Below is a small trained network, with its code and all its weights. Each question gives an input and a class and asks what happens when units are switched off, that is, made to give their printed mean instead of their output.

import numpy as np


def w(rows, s, z=0):
    codes = np.array(rows[::2]) - 128.0
    scale = np.full(codes.shape[1], s)
    scale[-1] = z or s
    return codes * scale


def f(y):
    return y / 2 * (1 + np.tanh(0.7978845608 * (y + 0.044715 * y**3)))


def log_softmax(a):
    a = a - a.max(-1, keepdims=True)
    return a - np.log(np.exp(a).sum(-1, keepdims=True))


def net(x, mask):
    res = np.array(x, float).reshape(1, 7) / 4 @ E
    y = f(res @ A[0][:, :-1].T + A[0][:, -1])
    res = res + np.where(mask, y, B[0][:, -1]) @ B[0][:, :-1]
    return log_softmax(res[-1] @ U[:, :-1].T + U[:, -1])


A, B = {}, {}
E = w([
[148,136,146,126,95,131,122,146,120,135,136],'x0',
[144,109,109,110,130,127,115,132,127,133,113],'x1',
[142,133,143,146,100,130,118,136,112,112,135],'x2',
[222,211,72,103,194,124,220,122,7,128,156],'x3',
[196,220,154,134,202,167,117,205,207,76,57],'x4',
[151,133,130,136,98,134,117,114,123,124,124],'x5',
[86,154,33,207,159,192,52,167,101,233,150],'x6',
],0.012)
A[0] = w([
[152,218,84,198,186,191,25,217,167,182,111,28],'N0',
[70,70,148,188,76,83,51,108,195,194,132,253],'N1',
[73,111,23,169,101,118,132,94,20,212,190,132],'N2',
[218,203,107,112,176,104,200,121,79,92,117,128],'N3',
[154,132,207,108,160,98,127,135,214,20,20,161],'N4',
[119,32,168,52,66,48,187,69,104,115,185,224],'N5',
[109,151,170,116,89,126,96,153,201,94,81,183],'N6',
[99,123,146,49,98,71,155,92,79,132,152,101],'N7',
[163,213,55,144,155,134,145,102,1,172,137,111],'N8',
],0.0086,0.006)
B[0] = w([
[81,149,27,199,134,68,132,39,145,22,145,233],'N0',
[28,58,98,109,113,136,77,172,152,142,175,250],'N1',
[102,65,185,205,90,178,161,160,64,241,93,226],'N2',
[222,187,160,78,214,183,126,104,51,92,146,220],'N3',
[129,116,200,90,50,44,183,170,130,175,2,253],'N4',
[73,147,10,193,176,63,151,47,142,17,110,225],'N5',
[134,73,71,104,73,118,205,199,167,129,72,207],'N6',
[191,176,39,166,181,148,145,68,115,116,99,167],'N7',
[116,154,104,125,102,91,241,152,84,207,87,215],'N8',
],0.0094,0.019)
U = w([
[84,96,65,149,128,80,77,101,191,55,143,216],'0',
[134,95,147,122,100,98,193,185,109,198,102,134],'1',
[168,169,59,160,193,118,147,87,85,100,166,194],'2',
[218,173,208,15,176,133,125,135,105,70,142,2],'3',
[81,38,141,148,129,185,4,139,129,192,219,72],'4',
],0.011,0.0044)

Each question gives the input, the list of numbers given to net, and the class t.
The units are the neurons (one row each of A and B). Each row of codes is followed by its name. A weight is (code - 128) times the scale printed after its matrix; where a second scale follows, it is the last column's (A, B and U).
mask holds one flag per neuron, in row order. A switched-off neuron (its flag False) gives its mean, the last column of its row in B, instead of its output. The means were averaged over made-up inputs and are rounded, as every weight is.
A unit's drop is (log p(t) with every unit on - log p(t) with that unit switched off) / (log p(t) with every unit on - log p(t) with every unit switched off).
The circuit of an input: a set's keep is (log p(t) with only the set's units on - log p(t) with every unit switched off) / (log p(t) with every unit on - log p(t) with every unit switched off). Starting from all 9 units, units are removed one at a time, each time the one whose removal leaves the highest keep (on an exact tie, the one counted first), for as long as the keep stays at least 0.8.
units of the circuit, in order: the units of the circuit, biggest drop first
unit that matters most: the unit with the biggest drop
top k neurons: the k neurons with the biggest drops, biggest first
drop when u is switched off: that unit's drop, to one decimal
input [-4,3,2,-3,-8,6,0], class 0: units of the circuit, in order -> (N5)
input [5,-7,-5,4,6,6,0], class 3: units of the circuit, in order -> (N5 N3)
input [7,5,-2,-2,1,-2,8], class 0: top 2 neurons -> (N0 N3)
input [7,8,8,-4,0,-3,8], class 4: top 3 neurons -> (N5 N2 N1)
input [-7,5,-8,6,-7,-7,-1], class 2: top 3 neurons -> (N5 N4 N7)
input [-3,-1,-6,8,-8,4,2], class 1: top 3 neurons -> (N2 N8 N0)
input [-7,-4,7,1,-5,4,-4], class 2: top 3 neurons -> (N7 N1 N4)
input [5,8,2,6,-2,0,0], class 2: top 2 neurons -> (N4 N3)
input [1,3,-8,1,8,1,4], class 2: top 3 neurons -> (N1 N0 N3)
input [-7,6,6,0,-6,-7,-2], class 0: top 2 neurons -> (N3 N5)
input [-7,5,-5,8,-8,3,2], class 1: top 2 neurons -> (N2 N8)
input [7,-6,-3,2,1,-3,7], class 2: top 2 neurons -> (N0 N4)
input [-7,1,8,-8,-2,6,2], class 4: top 2 neurons -> (N1 N0)
input [2,-7,1,1,-8,-6,-3], class 2: unit that matters most -> N7
input [-7,6,-1,8,1,1,-8], class 3: top 3 neurons -> (N3 N0 N4)
input [-7,1,-6,-1,-8,-4,7], class 4: top 2 neurons -> (N4 N1)
input [-3,-4,-3,0,4,4,3], class 0: drop when N8 is switched off -> 0.2
input [8,5,-3,-1,-7,-7,0], class 0: drop when N5 is switched off -> 2.9
input [7,-5,-7,-3,7,-4,8], class 0: drop when N4 is switched off -> 0.0
input [4,-4,-5,8,3,5,-6], class 3: unit that matters most -> N3
